In the rows, 128 means zero.
Facts:
begus muban [zodre leflum botra]
beven muban [droplarel tibo flogisar bruklu]
bufluguk muban [vimur dofa guna varam tiple]
butik muban [zaflo mogak delek]
dasul muban [rugri zaflir klibal klila klodrogis]
dodil muban [dradamul kloflam pluvan klodrogis desol]
drarus muban [kigre skugrukir]
drefo muban [droplarel dofa mesul vidusom kletraven desol]
drelon muban [dofa grastasta klemin reklo]
fifloguk muban [plimun grapo reklo]
flatagrek muban [rugri plata gakle]
flidrak muban [tifim lavel kiflis mogak]
flitokim muban [kigafom tibo leflum klile]
flufo muban [tibo vasul]
gadruk muban [boklal tepi kletraven]
gapeto muban [muval rura]
gevi muban [lavel flogisar bofom]
gime muban [bibre zaflir drifloklil vidusom kletraven]
gruskil muban [senogras]
kitri muban [bibre grastasta gregrumil drustadel tronatul]
klepuger muban [tobis flimol vastul tritus]
kobrim muban [lazuk klile delek]
kotru muban [druzu breple]
loplatrel muban [plata graskam]
maploter muban [skotru plolu plimun letik grisuk]
matrir muban [luklak kiflis mogak]
merus muban [tifim zodre klival riskol stuzanu mesul]
mori muban [mogak]
nemi muban [bibre tobis bapus]
nimi muban [mufa klila kludritri]
niskugrir muban [vimur]
patal muban [lazuk vasul rastel zatram tepi tritus]
piplol muban [skidil guna bemak stedrin]
plalom muban [skegros geso]
plukol muban [luklak loplom delek stedrin desol]
riger muban [zodre skidil brudro vita]
ritur muban [dradamul rastel vita varam pledrar klikler]
rogor muban [trokleflas klile zaflo drifloklil]
saros muban [bitobre botra letik kigre]
sazis muban [skotru kigafom druzu klosegi senogras]
sestin muban [riskol mogak guduk subi]
setriras muban [riskol kigre vita ripok]
sogrebrim muban [flogisar varam brozir]
sovikos muban [muval rura]
tribuk muban [lefli skegros kliba guduk tepi vuflak]
vaklil muban [bibre kiflis basu goklan klosegi mogak]
vasem muban [trokleflas muval grorim grisuk destom]
vogo muban [dradamul buflal klosegi mogak gakle]
zostes muban [luklak bemak planim]
{bapus bemak beven bofom botra brozir brudro buflal bufluguk dasul delek destom dofa drarus drefo drelon droplarel drustadel fifloguk flatagrek flidrak flimol flitokim flufo geso gevi gime graskam grastasta gruskil guna kiflis kigafom kigre kitri klemin kletraven kliba klibal klile klival kloflam klosegi kotru lazuk lefli leflum letik maploter merus mesul mogak mufa nemi nimi niskugrir patal plalom planim plata pledrar plimun plolu pluvan rastel reklo riger ripok ritur rugri saros sazis setriras skegros skugrukir sovikos tibo tobis tribuk tritus tronatul vasem vidusom vimur vita vogo zaflir zaflo} kluplek 286
{basu begus bitobre breple butik dodil dradamul drifloklil druzu flogisar gadruk gakle gapeto grapo grisuk grorim klepuger klikler kludritri kobrim luklak mori muval piplol plukol riskol senogras sestin skidil skotru sogrebrim stuzanu subi tifim trokleflas vastul vasul zodre} kluplek 264
{bibre boklal bruklu desol goklan gregrumil guduk klila klodrogis lavel loplatrel loplom matrir rogor rura stedrin tepi tiple vaklil varam vuflak zatram zostes} kluplek 612
zosi b <- bapus begus bofom boklal breple bufluguk delek destom dodil dradamul drustadel flatagrek flidrak flitokim gakle geso gime grapo graskam gregrumil grisuk guduk guna kigafom kitri klemin kletraven klibal klila klile klodrogis kloflam klosegi lavel leflum loplatrel loplom luklak mesul nemi nimi planim plolu rastel reklo riskol ritur rogor rugri rura sazis senogras skegros skotru skugrukir sogrebrim stedrin stuzanu subi tiple tobis tribuk tritus tronatul vaklil vasem vasul vimur vita vogo vuflak zaflir zaflo zatram zodre zostes
zosi a <- basu bemak beven bibre bitobre botra brozir brudro bruklu buflal butik dasul desol dofa drarus drefo drelon drifloklil droplarel druzu fifloguk flimol flogisar flufo gadruk gapeto gevi goklan grastasta grorim gruskil kiflis kigre klepuger kliba klikler klival kludritri kobrim kotru lazuk lefli letik maploter matrir merus mogak mori mufa muval niskugrir patal piplol plalom plata pledrar plimun plukol pluvan riger ripok saros sestin setriras skidil sovikos tepi tibo tifim trokleflas varam vastul vidusom

Known rows:
kliba: [124 109 121 118 129  91 120 143 120 188 125 109 131 125 136 126 109 152
  43 128 126  96 140 119 117 137 110 109 133 126 108 137 130 145 182 119
 116 125 140 132 127 161 111 143 109 122 146 116 132 137 113 129 142 155]
klila: [154 161 138 131 130 169 141 120 139  76 128 131 129 142 117 135 122 152
 174 129 128 129 143 168 145  95 119 137 127 102 131 100 110  93 142 136
 129 124 155 118 102  77 155 104 151 126 116 108 143 137 130 236 117  54]
tifim: [123  91 144 121 122 133 129  73 117 177 143 106 128 144 140 140 111 121
 133 117 154 152 107 142  72 116 145 122 127 147 141 140 129 141 120 130
 120 108 106 138 127 118 110 115 117 116 150 137 134 127 105  78 124 165]
merus: [101 134 115 131 125  87 148 121 119 157 128 130 125 111 135 129 109 116
  72 140 130  79 117 107 126 137 116 109 116 144 105 137 133 151 142 121
 131 137 104 128 122 154 120 115 104 139 123 131 130 127 124  82 126 170]
flidrak: [124 150 124 144 123 121 136 152 139  82 120 149 125 119 115 115 151  76
 144 142 110 123 130 113 158 150 129 132 134 123 132 125 128 124 123 128
 136 144 133 124 135 135 137 137 132 143 108 125 115 125 153 137 135 111]
zodre: [144 106 156 132 115 165 120 101 136 100 136 125 130 155 126 126 163  65
 196 117 136 189 123 153 103 128 155 146 145 123 166 132 125 112 100 137
 123 117 136 132 145 100 124 138 141 118 134 132 116 126 137 114 141 100]
droplarel: [107 124 112 116 127  99 123 140 102 177 124 119 136 118 133 129 115 166
  71 127 128  90 133 119 126 134 112 114 125 139 110 132 132 143 141 121
 131 132 114 124 124 153 110 133 114 127 131 130 127 118 114  83 119 154]
klepuger: [131 127 139 134 143 128 132  73 129 172 141 118 104 124 135 130  75 119
 165 111 148 156  86 111  72 116 158 116 121 145 138 138 128 151 121 126
 123  99 107 144 105 129 135  97 124 136 164 139 138 147 102 107 113 189]
saros: [ 99 126 116 129 122  96 152 120 124 153 127 125 123 115 139 131 112 109
  73 143 133  83 116 104 131 132 112 110 113 149 104 137 135 151 134 122
 129 140 108 127 131 152 121 120 102 138 118 133 131 122 129  79 129 167]
graskam: [142 145  98 148 133 100 109 151 140  74 113 141 144 122  82 127 208 229
 101 145 115 166 147 128 138 157 121 143 144 115 125 116 136  97 113 130
 137 142 110 139 152 117 108 106 141  99 122 129 134 106 156 177 150 123]
gruskil: [108 120 107 138 133  98 141 122 141 154 121  97 114 117 144 130  89 137
  77 135 131 104 106  88 143 130 112 115 107 139 107 134 129 144 138 120
 134 132 118 132 144 157 132 110 115 142 121 130 123 118 131 117 142 182]
senogras: [152  94 148 138 121 173 113 101 157 101 130  95 122 157 135 126 143  93
 199 110 135 214 115 137 115 124 154 150 139 115 172 131 120 107  97 136
 125 112 147 137 164 103 134 134 151 122 132 129 111 120 142 149 152 107]
setriras: [ 98 128 117 130 124  90 149 123 121 155 129 130 125 114 135 131 113 109
  72 144 131  76 117 106 130 135 114 109 116 147 105 138 134 151 140 122
 130 139 105 128 125 153 118 116 104 138 121 131 129 127 127  75 129 170]
skidil: [120  96 145 120 121 134 131  72 118 177 144 108 127 146 140 140 117 116
 130 117 155 151 106 144  74 116 145 123 127 146 141 142 130 142 116 130
 120 109 103 136 127 118 108 115 116 116 148 138 133 126 106  65 122 164]
skotru: [149  95 151 132 118 172 117 100 151 100 132 109 122 155 131 127 149  88
 201 112 135 210 119 143 111 123 154 149 139 120 166 129 122 107  91 136
 123 114 144 135 156 103 131 140 145 120 133 132 117 122 140 140 145 105]
zaflir: [127 139 117 132 119 127 117 159 122  99 111 128 136 127 110 116 147 137
 137 126 108 141 146 131 147 142 120 133 143 112 134 118 122 111 124 128
 136 138 149 121 137 130 123 152 140 130 116 122 115 115 147 151 134  84]
kletraven: [132 137 123 130 124 130 111 171 123 104 116 137 137 126 117 115 152 123
 134 127 108 137 149 130 155 147 125 136 144 112 134 121 125 117 128 127
 133 134 147 120 137 135 124 158 140 130 118 123 114 120 144 142 135  88]
brozir: [107 122 113 116 126  99 123 140  98 176 125 125 138 117 134 130 115 158
  70 130 130  86 132 123 126 134 113 115 125 140 111 135 133 146 137 122
 132 134 108 121 121 151 107 131 112 127 128 133 126 117 114  72 119 152]

Rows:
No name comes twice in this set of rows, the named rows included.
[139 157 135 127 151 133 153 108 142 136 149 150 116 118 145 149 102 148
 110 145 149  62 114 135 136  98 123 122  98 134 106 127 132 139 153 132
 124 127 101 130  91 107 161  66 122 130 133 124 154 156 104 154 101 165] => matrir
[119 139 124 134 121 130 144 148 145  75 120 151 123 115 115 119 140 104
 160 134 108 142 140 105 153 132 126 132 125 125 117 125 131 122 103 126
 128 145 155 126 142 139 143 159 124 138 107 133 135 128 160 160 137 106] => vasem
[125  86 143 113 123 141 133  69 125 175 141 104 124 140 139 141  98 144
 142 109 151 172 114 135  68 105 144 122 122 148 131 137 132 137 104 128
 113 107 121 139 130 122 117 128 113 114 151 143 149 130 108 103 126 166] => trokleflas
[106 122 109 119 125  97 128 133 101 173 121 113 137 119 128 130 109 180
  68 127 129  95 132 123 120 132 109 112 126 137 108 129 129 138 143 122
 132 131 113 124 122 148 102 130 113 125 129 129 130 115 114  94 122 149] => pluvan
[158 171 144 135 146 168 142 134 165  58 141 169 118 126 129 136 141 107
 186 141 128 110 132 143 164 107 134 144 113 112 129 115 127 112 130 139
 125 134 139 126 107  90 177  99 147 133 117 121 143 157 136 211 114  97] => rogor
[128 139 119 147 126 127 133 151 154  80 114 123 119 125 125 116 140  91
 147 135 112 141 124 101 170 145 125 137 129 117 133 125 125 119 120 125
 138 143 142 127 154 136 143 137 138 143 107 125 108 120 158 152 147 111] => sazis
[163 173 142 139 149 165 140 136 164  59 141 164 117 127 129 135 143 109
 182 141 131 108 126 142 166 111 135 146 115 109 133 114 127 111 132 139
 129 133 131 126 108  89 175  91 152 135 117 118 136 156 133 207 115 100] => vaklil
[123 106 147 134 126 122 150  56 139 160 146 113 113 137 140 138  98  78
 134 126 154 145  91 121  71 119 148 115 122 149 135 144 130 150 129 128
 117 107 106 144 122 122 126 100 110 128 148 136 138 143 114  96 132 183] => sestin
[116 112 146 134 123 123 153  56 129 157 148 122 115 135 136 138 105  79
 144 126 154 139  91 126  74 117 150 117 119 153 137 142 131 151 114 130
 122 110  94 140 115 120 122  97 111 129 144 140 136 138 113  69 123 181] => piplol
[106 100 138 128 103 133 159  26 107 175 126  63 121 153 122 136  44 135
 141 103 149 180 102 148  45  88 127 100 132 142 134 123 105 124 130 126
 125  94 134 132 108 104 103 111 115 129 143 125 142 120 111 132 132 118] => kludritri
[106 159 118 151 104 118 164 111 127  78 103 111 117 129  98 112  93  88
 155 132 107 143 126 119 133 126 113 112 139 119 127 110 106 110 135 124
 142 132 161 118 120 121 129 136 130 154 101 114 121 117 159 179 139  66] => nimi
[126 122 128 134 133  77 146 131 146 172 129 112 116 118 137 123  95  97
  40 139 127  87 127 100 113 140 113  99 130 125 100 142 131 155 206 116
 108 124 147 140 125 165 127 131 100 133 146 111 136 161 122 151 157 173] => plalom

Now the same things, written a new way:
Known rows:
kotru: [155  67 119 142  96 144 142 137  90  44 117  90  92 126 160  96 128 146
 166 114 151 109 114 100 158 108  77 129  71]
breple: [194 109 184 140 202 139 186 162 123 151  67 151 137 142 111 108 173 146
  48  59 143 116 161 131 153 135  83 187 158]
niskugrir: [114 121 113 154  69 110 135 118 121  69 149 104 118 124 152 113  93 122
 182 156 124 118 123 135 116 127 122 103  77]
ritur: [ 97 133  96 135  70 126 138  75 140 148 150 129  94 145 117 114 145 141
 101 129 119 123  88 124 142 160 124 145  95]
bapus: [111 122  93 155  93 139 134 103 145 179 148 135  65 126 115 123 178 161
 113 127 129 145 137 105 127 158 140 109 137]
nimi: [128 155 142 123  58 153  96 114 104 176 156 141 121 156 116 115 174 139
  83 177  97  88  42 100 146 164 106 101  69]
vaklil: [ 74 151 160  58 172 179 116  80 126 141 109 113 155 165  96  91  87 147
  96 106 133 176  37 123 145 162 124 128 185]
buflal: [127 106  91 150 106 109 109 151 105  94 145 103 115 108 149 142 136 126
 186 145 136 117 154 110 131 109 127 111 101]
plalom: [162 124 104 105  85 153 101  71 163  86 126  60 105 112 163 150 101 125
 173 162 137  75 126 115 148  75 140 122  60]
grisuk: [161 130 178 126 181 123 158 154 144 181 100 206 149 136 115 144 138 106
  41  95 119 135 163 160 111 128 128 167 167]
maploter: [131  88 111 138  79 128 124 129 105  60 143 122 105 122 159 117 107 117
 166 140 133 121 118 124 126 109 110 117  76]
flatagrek: [ 83 127  99 144  79 118 115  78 115 173 147 119 102 153 126 154 135 147
  87 137 132 122 112  97 164 162 111 145  89]
droplarel: [131 113  92 149 100 113 115 149 118  90 150 110 112 105 146 131 135 125
 191 148 132 118 148 119 122 109 132 105 105]
flitokim: [104 123 100 132  71 133 140  78 137 142 148 130  84 145 120 111 148 143
  97 120 124 124  82 119 144 154 119 151  95]
mori: [173 139 214 157 164 110 172 151 140  93  82 131 187 133 153 132  57 108
 119 135 127 112 185 162 111 107 109 124 113]
zatram: [ 88 154 139  52 197 179 102 101 136 165 111 114 148 143  89 106 119 149
 111 101 134 177  65 118 137 148 148 124 219]
zodre: [157 159 173 136 181 103 171 144 154 181  98 168 167 137 104 135 140 118
  56  97 118 118 164 163 119 140 129 172 164]
bitobre: [184 134 182 142 191  95 158 191 126  93  93 149 193 113 141 138 101  92
 134 114 126 110 187 169 107  93 121 149 138]

Rows:
No name comes twice in this set of rows, the named rows included.
[191 132 207 178 187 126 168 175 157 128  76 134 158 114 147 142  92 127
 135 136 131 137 240 145  91 105 133  85 161] => vastul
[110 118  85 140  92 128 129 114 128 162 156 148  77 129 112 118 183 143
 111 115 125 138 111 116 131 150 133 137 131] => reklo
[104 122 111 153  68 146 145  72 148 161 141 128  67 145 122 112 144 161
  99 132 125 140 109 110 133 167 126 113 108] => nemi
[105 162 129  26 202 188  85  82 154 168 106  98 151 138  91 120 119 141
 109 105 138 152  57 117 153 125 158 144 209] => vuflak
[152 156 194 138 155 112 184 116 156 159  91 166 165 154 114 121 107 119
  42 103 115 119 134 169 123 149 114 175 133] => begus
[182  98 200 126 176 124 131 195 126 113  99 208 166 112 162 171  83  73
 101 131 126 143 201 163  86  76 137 126 143] => muval
[ 98 105  89 164 117  90  86 145  85 126 146  92 128 114 158 195 116 126
 173 154 150 120 194  81 157 111 118 113  96] => plata
[139 105 109 170 100 138 124 141 137 107 136  97  83 103 152 131 133 148
 192 153 137 138 182 103 112 114 140  64 121] => flimol
[ 94 134  99 140  65 122 142  76 140 147 154 133  91 146 116 111 142 142
 102 130 116 128  85 128 136 165 127 141  99] => bufluguk
[155 160 179 143 182 107 165 143 152 190  97 166 164 140 108 141 139 124
  55 104 117 121 171 154 123 143 128 162 163] => dradamul
[142  79 116 145  88 137 136 129  98  50 125  96  99 126 159 105 117 137
 167 127 144 110 116 108 147 111  91 121  70] => gruskil

